Below are the code and all the weights of a small trained network. Each question names an input and a class and asks about switching units off, where a switched-off unit gives its printed mean instead of its output.

import numpy as np


def w(rows, s, z=0):
    codes = np.array(rows[::2]) - 128.0
    scale = np.full(codes.shape[1], s)
    scale[-1] = z or s
    return codes * scale


def norm(h):
    return h / np.sqrt((h * h).mean(-1, keepdims=True) + 1e-5)


def f(y):
    return y / 2 * (1 + np.tanh(0.7978845608 * (y + 0.044715 * y**3)))


def log_softmax(a):
    a = a - a.max(-1, keepdims=True)
    return a - np.log(np.exp(a).sum(-1, keepdims=True))


def net(x, mask):
    res = np.array(x, float).reshape(1, 7) / 4 @ E
    u = 0
    for l in range(4):
        y = f(norm(res) @ A[l][:, :-1].T + A[l][:, -1])
        res = res + np.where(mask[u : u + 3], y, B[l][:, -1]) @ B[l][:, :-1]
        u += 3
    return log_softmax(norm(res)[-1] @ U[:, :-1].T + U[:, -1])


A, B = {}, {}
E = w([
[65,83,132,172,142,45],'x0',
[59,33,161,107,154,182],'x1',
[250,105,62,40,172,76],'x2',
[161,37,189,192,62,153],'x3',
[172,23,115,190,198,109],'x4',
[122,134,254,105,158,104],'x5',
[162,219,216,167,209,157],'x6',
],0.0034)
A[0] = w([
[112,145,119,170,1,118,2],'L0N1',
[33,114,138,129,132,140,141],'L0N2',
[121,91,94,121,129,135,11],'L0N3',
],0.0069,0.0021)
B[0] = w([
[138,80,99,124,80,191,224],'L0N1',
[85,175,104,173,71,135,250],'L0N2',
[178,77,65,150,153,253,99],'L0N3',
],0.0078,0.0013)
A[1] = w([
[86,114,117,190,133,110,181],'L1N1',
[135,254,122,99,191,126,22],'L1N2',
[133,182,236,181,146,198,3],'L1N3',
],0.0067,0.0022)
B[1] = w([
[129,168,111,207,86,72,199],'L1N1',
[162,190,96,233,254,233,249],'L1N2',
[17,47,49,62,109,130,224],'L1N3',
],0.0061,0.002)
A[2] = w([
[187,227,82,114,240,127,1],'L2N1',
[206,83,198,35,92,68,155],'L2N2',
[119,2,184,186,166,226,84],'L2N3',
],0.0042,0.0025)
B[2] = w([
[254,128,8,150,142,150,248],'L2N1',
[51,113,152,180,186,58,217],'L2N2',
[193,200,185,48,113,175,175],'L2N3',
],0.006,0.0012)
A[3] = w([
[83,119,69,97,2,134,5],'L3N1',
[203,57,6,96,135,104,126],'L3N2',
[161,231,94,122,102,200,62],'L3N3',
],0.005,0.0011)
B[3] = w([
[130,51,192,147,104,221,216],'L3N1',
[31,163,116,1,84,160,251],'L3N2',
[101,150,179,199,221,134,195],'L3N3',
],0.0067,0.0028)
U = w([
[217,218,91,200,229,196,146],'0',
[83,86,134,105,10,214,157],'1',
[130,100,157,211,99,40,160],'2',
[155,65,208,50,199,107,109],'3',
[39,213,153,157,139,147,124],'4',
[131,173,116,162,124,146,49],'5',
[171,156,122,138,111,117,7],'6',
[140,135,25,29,135,97,134],'7',
],0.013,0.014)

Each question gives the input, the list of numbers given to net, and the class t.
The units are the neurons (one row each of A and B). Each row of codes is followed by its name. A weight is (code - 128) times the scale printed after its matrix; where a second scale follows, it is the last column's (A, B and U).
mask holds one flag per neuron, layer by layer. A switched-off neuron (its flag False) gives its mean, the last column of its row in B, instead of its output. The means were averaged over made-up inputs and are rounded, as every weight is.
A unit's drop is (log p(t) with every unit on - log p(t) with that unit switched off) / (log p(t) with every unit on - log p(t) with every unit switched off).
The circuit of an input: a set's keep is (log p(t) with only the set's units on - log p(t) with every unit switched off) / (log p(t) with every unit on - log p(t) with every unit switched off). Starting from all 12 units, units are removed one at a time, each time the one whose removal leaves the highest keep (on an exact tie, the one counted first), for as long as the keep stays at least 0.8.
units of the circuit, in order: the units of the circuit, biggest drop first
top k neurons: the k neurons with the biggest drops, biggest first
top k neurons in layer l: the k neurons of layer l with the biggest drops, biggest first
drop of u: that unit's drop, to one decimal
input [-1,3,-6,4,8,-8,8], class 2: units of the circuit, in order => (L1N1, L1N2)
input [-4,-2,-3,-2,8,5,-7], class 7: top 3 neurons => (L1N2, L0N3, L3N3)
input [-3,-5,0,7,4,-6,3], class 1: units of the circuit, in order => (L1N2)
input [-1,-3,-5,-8,4,-7,-8], class 1: units of the circuit, in order => (L3N1, L1N2)
input [0,-3,6,7,2,5,3], class 2: units of the circuit, in order => (L2N2, L1N2)
input [-8,8,1,-5,-1,2,2], class 0: units of the circuit, in order => (L1N2, L3N2)
input [-4,1,4,3,8,-4,1], class 3: top 2 neurons in layer 2 => (L2N3, L2N1)
input [-8,-7,-4,7,-4,2,6], class 1: top 3 neurons => (L1N3, L0N1, L2N1)
input [-5,0,-2,5,2,5,6], class 3: top 3 neurons => (L0N2, L3N2, L0N1)
input [8,3,0,-5,-6,-5,4], class 0: top 3 neurons => (L1N2, L3N2, L1N3)
input [3,5,8,-3,-3,-3,5], class 0: top 2 neurons => (L1N2, L1N3)
input [-5,0,-5,-4,7,7,-2], class 1: top 2 neurons in layer 3 => (L3N3, L3N1)
input [-4,4,-1,5,4,-1,8], class 3: top 2 neurons in layer 0 => (L0N2, L0N1)
input [-5,-2,-6,-5,-2,-4,3], class 0: units of the circuit, in order => (L1N2)
input [2,6,3,-3,-1,-2,3], class 0: top 2 neurons in layer 1 => (L1N2, L1N3)
input [5,-1,-1,-8,-8,-1,6], class 0: drop of L1N2 => 0.3
